Below are the code and all the weights of a small trained network. Each question names an input and a class and asks about switching units off, where a switched-off unit gives its printed mean instead of its output.

import numpy as np


def w(rows, s, z=0):
    codes = np.array(rows[::2]) - 128.0
    scale = np.full(codes.shape[1], s)
    scale[-1] = z or s
    return codes * scale


def f(y):
    return np.maximum(y, 0)


def log_softmax(a):
    a = a - a.max(-1, keepdims=True)
    return a - np.log(np.exp(a).sum(-1, keepdims=True))


def net(x, mask):
    res = np.array(x, float).reshape(1, 6) / 4 @ E
    y = f(res @ A[0][:, :-1].T + A[0][:, -1])
    res = res + np.where(mask, y, B[0][:, -1]) @ B[0][:, :-1]
    return log_softmax(res[-1] @ U[:, :-1].T + U[:, -1])


A, B = {}, {}
E = w([
[120,127,141,141,114,121,117,137,134],'x0',
[156,116,139,113,147,128,108,98,122],'x1',
[38,53,244,72,229,222,160,165,151],'x2',
[133,137,144,129,118,137,119,126,115],'x3',
[132,172,223,54,43,64,244,36,229],'x4',
[204,34,182,197,130,43,239,190,1],'x5',
],0.007)
A[0] = w([
[109,96,74,141,172,165,46,193,69,55],'N0',
[175,199,44,124,85,34,93,123,106,111],'N1',
[171,186,56,176,84,78,110,106,125,59],'N2',
[126,122,163,158,106,118,146,140,83,38],'N3',
[64,203,110,94,147,142,39,113,201,168],'N4',
[199,65,180,167,141,90,179,178,67,163],'N5',
[75,80,173,106,141,199,146,147,136,84],'N6',
[190,67,160,175,139,68,216,149,48,164],'N7',
[154,207,51,132,96,101,87,97,150,105],'N8',
[164,150,61,181,67,80,107,86,127,48],'N9',
[178,133,93,177,181,184,67,209,113,22],'N10',
[134,181,196,88,64,74,254,50,221,6],'N11',
[33,84,196,120,182,178,131,141,138,87],'N12',
[98,187,98,120,138,194,77,74,177,163],'N13',
[64,196,89,72,122,173,61,95,196,137],'N14',
[171,187,62,134,69,81,101,142,116,99],'N15',
[58,101,193,76,167,177,122,160,111,74],'N16',
[126,98,77,162,142,190,69,167,74,30],'N17',
[103,160,107,117,136,140,92,109,148,114],'N18',
[66,85,202,110,181,186,129,164,151,80],'N19',
[86,117,161,106,183,132,144,169,159,62],'N20',
[80,69,172,84,178,155,153,153,161,87],'N21',
[153,181,149,110,64,77,207,52,174,32],'N22',
[95,154,103,114,122,187,77,93,192,153],'N23',
[106,227,116,112,142,195,73,120,185,163],'N24',
[185,157,82,188,96,54,123,110,106,113],'N25',
[107,150,117,113,132,157,63,115,133,108],'N26',
[146,133,37,187,142,112,72,151,101,117],'N27',
[178,99,163,154,153,71,203,166,59,141],'N28',
[119,90,35,190,176,151,26,173,64,47],'N29',
[105,162,128,146,113,160,108,114,136,60],'N30',
],0.0074,0.0022)
B[0] = w([
[133,212,197,66,141,71,107,162,198,198],'N0',
[185,121,152,219,221,218,185,58,51,206],'N1',
[194,119,146,168,186,198,210,71,95,192],'N2',
[123,98,78,90,107,107,107,129,137,154],'N3',
[81,72,58,138,46,123,81,160,97,215],'N4',
[51,36,12,137,26,67,68,197,121,228],'N5',
[194,116,170,182,166,193,169,66,76,186],'N6',
[33,48,2,97,38,73,56,174,97,241],'N7',
[176,100,129,211,142,157,194,74,21,194],'N8',
[154,127,162,165,215,203,178,53,53,187],'N9',
[114,203,177,54,152,66,121,166,212,187],'N10',
[104,220,219,23,159,55,106,202,253,244],'N11',
[210,118,155,189,206,212,219,55,52,203],'N12',
[98,92,61,145,56,94,105,170,114,202],'N13',
[69,74,62,138,37,76,74,172,91,219],'N14',
[195,150,135,196,181,226,196,64,85,190],'N15',
[177,127,152,218,208,171,188,88,73,194],'N16',
[125,202,178,29,165,73,125,173,202,185],'N17',
[101,88,111,125,72,90,112,119,120,162],'N18',
[209,109,159,193,230,207,197,52,66,203],'N19',
[179,109,168,168,160,145,148,104,92,169],'N20',
[175,167,124,208,188,189,148,101,109,194],'N21',
[116,201,231,67,181,100,96,173,213,205],'N22',
[77,63,74,132,61,106,101,143,138,195],'N23',
[87,50,44,116,60,111,72,166,87,205],'N24',
[177,102,132,194,165,176,167,86,70,196],'N25',
[96,91,97,106,128,83,92,160,126,165],'N26',
[151,194,210,113,174,110,166,140,175,195],'N27',
[83,59,69,150,47,97,44,188,120,219],'N28',
[130,198,216,35,167,60,108,182,229,218],'N29',
[100,96,135,120,105,121,119,103,119,147],'N30',
],0.0053,0.011)
U = w([
[77,40,2,137,57,105,90,146,107,195],'0',
[187,128,148,205,168,207,170,76,80,188],'1',
[120,244,209,36,138,83,116,153,208,1],'2',
],0.012,0.0011)

Each question gives the input, the list of numbers given to net, and the class t.
The units are the neurons (one row each of A and B). Each row of codes is followed by its name. A weight is (code - 128) times the scale printed after its matrix; where a second scale follows, it is the last column's (A, B and U).
mask holds one flag per neuron, in row order. A switched-off neuron (its flag False) gives its mean, the last column of its row in B, instead of its output. The means were averaged over made-up inputs and are rounded, as every weight is.
A unit's drop is (log p(t) with every unit on - log p(t) with that unit switched off) / (log p(t) with every unit on - log p(t) with every unit switched off).
unit that matters most: the unit with the biggest drop
top k neurons: the k neurons with the biggest drops, biggest first
drop of u: that unit's drop, to one decimal
input [0,-2,-6,2,4,-5], class 1: top 2 neurons -> N1, N7
input [-2,7,8,4,-2,-8], class 0: top 2 neurons -> N14, N24
input [4,-6,-2,-4,-5,4], class 2: unit that matters most -> N29
input [6,-4,7,-8,4,8], class 0: top 3 neurons -> N7, N5, N28
input [-2,-4,-5,2,-5,1], class 1: top 2 neurons -> N11, N1
input [8,-2,-7,3,6,-7], class 0: top 3 neurons -> N14, N4, N24
input [-6,6,6,3,7,8], class 0: top 2 neurons -> N7, N5
input [4,-5,-7,1,8,2], class 2: top 4 neurons -> N11, N22, N12, N19
input [0,-8,2,-2,5,-5], class 0: top 2 neurons -> N14, N4
input [-6,5,-7,8,-8,7], class 2: top 2 neurons -> N29, N27
input [7,-3,5,-7,-7,-6], class 2: top 3 neurons -> N29, N0, N17
input [3,-2,-6,-4,8,-8], class 0: top 4 neurons -> N14, N4, N24, N13
input [5,-7,7,3,0,-6], class 1: top 4 neurons -> N12, N19, N7, N16
input [7,-6,7,-6,-8,-6], class 2: top 4 neurons -> N29, N0, N17, N10
input [8,-2,3,8,2,-3], class 0: unit that matters most -> N1
input [-2,-4,4,-7,5,3], class 2: drop of N1 -> 0.2
input [2,6,-7,-7,-3,1], class 1: drop of N0 -> 0.0
input [4,6,3,-4,8,-8], class 0: drop of N14 -> 0.7
